Below is a small trained network, with its code and all its weights. Each question gives an input and a class and asks what happens when units are switched off, that is, made to give their printed mean instead of their output.

import numpy as np


def w(rows, s, z=0):
    codes = np.array(rows[::2]) - 128.0
    scale = np.full(codes.shape[1], s)
    scale[-1] = z or s
    return codes * scale


def norm(h):
    return h / np.sqrt((h * h).mean(-1, keepdims=True) + 1e-5)


def f(y):
    return y / 2 * (1 + np.tanh(0.7978845608 * (y + 0.044715 * y**3)))


def log_softmax(a):
    a = a - a.max(-1, keepdims=True)
    return a - np.log(np.exp(a).sum(-1, keepdims=True))


def net(x, mask):
    res = np.array(x, float).reshape(1, 4) / 4 @ E
    u = 0
    for l in range(4):
        y = f(norm(res) @ A[l][:, :-1].T + A[l][:, -1])
        res = res + np.where(mask[u : u + 5], y, B[l][:, -1]) @ B[l][:, :-1]
        u += 5
    return log_softmax(norm(res)[-1] @ U[:, :-1].T + U[:, -1])


A, B = {}, {}
E = w([
[59,178,190,64,117,192,95,195,91],'x0',
[110,130,111,177,106,156,137,148,151],'x1',
[216,6,153,41,4,200,100,90,149],'x2',
[66,63,77,54,146,63,115,251,138],'x3',
],0.0029)
A[0] = w([
[205,123,134,105,5,58,116,133,212,131],'L0N1',
[103,128,71,57,154,133,82,79,81,249],'L0N2',
[39,148,213,98,113,200,41,196,25,54],'L0N3',
[230,121,101,191,101,129,121,110,195,220],'L0N4',
[77,229,210,29,126,209,72,187,119,17],'L0N5',
],0.0025,0.0011)
B[0] = w([
[42,188,58,76,66,155,187,104,89,185],'L0N1',
[201,153,157,158,133,217,77,139,79,194],'L0N2',
[141,229,140,159,3,47,174,195,106,248],'L0N3',
[122,106,192,213,132,91,100,114,97,220],'L0N4',
[139,119,188,198,62,80,106,161,115,237],'L0N5',
],0.0042,0.0013)
A[1] = w([
[252,83,72,145,166,26,165,56,138,132],'L1N1',
[230,84,48,181,170,112,132,111,170,2],'L1N2',
[231,175,148,210,138,234,120,76,106,164],'L1N3',
[112,88,116,79,157,65,138,56,140,78],'L1N4',
[39,216,112,140,204,62,160,133,115,196],'L1N5',
],0.0031,0.00097)
B[1] = w([
[31,172,140,242,18,114,181,208,142,196],'L1N1',
[98,206,127,62,106,46,111,199,48,146],'L1N2',
[61,129,189,41,213,138,170,120,222,240],'L1N3',
[91,178,114,152,113,77,144,144,75,121],'L1N4',
[233,46,113,211,165,248,1,61,92,249],'L1N5',
],0.0031,0.0021)
A[2] = w([
[122,47,84,68,176,70,100,227,199,59],'L2N1',
[73,193,140,218,92,148,175,147,163,250],'L2N2',
[137,92,74,19,85,143,185,135,172,60],'L2N3',
[136,2,130,64,76,186,192,107,119,100],'L2N4',
[120,92,38,94,113,99,93,234,122,85],'L2N5',
],0.0036,0.0015)
B[2] = w([
[68,172,221,137,140,173,171,27,249,185],'L2N1',
[152,105,140,1,118,118,109,140,114,252],'L2N2',
[185,100,113,170,176,137,86,101,138,168],'L2N3',
[52,139,40,151,187,171,70,125,77,205],'L2N4',
[152,165,207,152,153,150,166,31,167,216],'L2N5',
],0.005,0.0026)
A[3] = w([
[144,177,120,168,250,136,92,169,108,190],'L3N1',
[163,148,236,104,146,150,182,30,192,239],'L3N2',
[156,78,82,179,119,59,175,69,137,100],'L3N3',
[136,96,43,143,74,2,226,112,156,2],'L3N4',
[128,71,122,110,5,169,13,78,130,235],'L3N5',
],0.0038,0.00094)
B[3] = w([
[181,34,15,84,67,159,123,87,99,197],'L3N1',
[22,113,153,125,183,96,185,146,234,252],'L3N2',
[123,150,226,2,59,164,56,221,95,143],'L3N3',
[164,225,192,122,30,172,145,216,62,143],'L3N4',
[172,132,70,175,179,72,138,134,97,224],'L3N5',
],0.0054,0.0036)
U = w([
[164,65,7,149,154,169,67,90,92,254],'0',
[55,125,175,122,168,135,182,104,241,54],'1',
[152,185,178,113,30,108,112,228,83,55],'2',
],0.011,0.00061)

Each question gives the input, the list of numbers given to net, and the class t.
The units are the neurons (one row each of A and B). Each row of codes is followed by its name. A weight is (code - 128) times the scale printed after its matrix; where a second scale follows, it is the last column's (A, B and U).
mask holds one flag per neuron, layer by layer. A switched-off neuron (its flag False) gives its mean, the last column of its row in B, instead of its output. The means were averaged over made-up inputs and are rounded, as every weight is.
A unit's drop is (log p(t) with every unit on - log p(t) with that unit switched off) / (log p(t) with every unit on - log p(t) with every unit switched off).
The circuit of an input: a set's keep is (log p(t) with only the set's units on - log p(t) with every unit switched off) / (log p(t) with every unit on - log p(t) with every unit switched off). Starting from the 12 units with the biggest drops (on a tie, the unit counted first), units are removed one at a time, each time the one whose removal leaves the highest keep (on an exact tie, the one counted first), for as long as the keep stays at least 0.8.
units of the circuit, in order: the units of the circuit, biggest drop first
unit that matters most: the unit with the biggest drop
k most important neurons: the k neurons with the biggest drops, biggest first
k most important neurons of layer l: the k neurons of layer l with the biggest drops, biggest first
drop when u is switched off: that unit's drop, to one decimal
input [6,8,-7,2], class 0: units of the circuit, in order => (L1N5; L3N1)
input [-8,-4,-5,-6], class 2: unit that matters most => L2N1
input [5,7,-7,-6], class 0: 3 most important neurons => (L2N1; L3N1; L2N5)
input [5,3,5,6], class 1: 2 most important neurons => (L2N1; L2N5)
input [-5,-3,-7,6], class 0: 2 most important neurons => (L1N5; L3N1)
input [-6,1,5,3], class 2: 2 most important neurons of layer 1 => (L1N1; L1N5)
input [7,-3,4,7], class 1: 2 most important neurons => (L2N1; L2N5)
input [-8,3,3,-8], class 1: 2 most important neurons => (L1N3; L3N2)
input [-5,-4,5,-6], class 1: 2 most important neurons of layer 0 => (L0N4; L0N3)
input [-7,-7,3,-7], class 1: 3 most important neurons => (L1N3; L3N2; L0N3)
input [-6,-4,6,-8], class 1: 3 most important neurons => (L1N3; L3N2; L1N5)
input [5,1,-4,-3], class 2: 2 most important neurons => (L0N3; L0N5)
input [-4,4,5,8], class 1: 3 most important neurons => (L2N1; L2N5; L1N5)
input [1,2,4,3], class 0: unit that matters most => L2N4
input [3,4,0,2], class 2: 2 most important neurons of layer 0 => (L0N3; L0N5)
input [-7,-4,5,-3], class 2: drop when L1N1 is switched off => 0.2
input [3,4,-2,1], class 2: drop when L0N5 is switched off => 0.1
input [-4,0,3,8], class 1: drop when L2N1 is switched off => 1.6
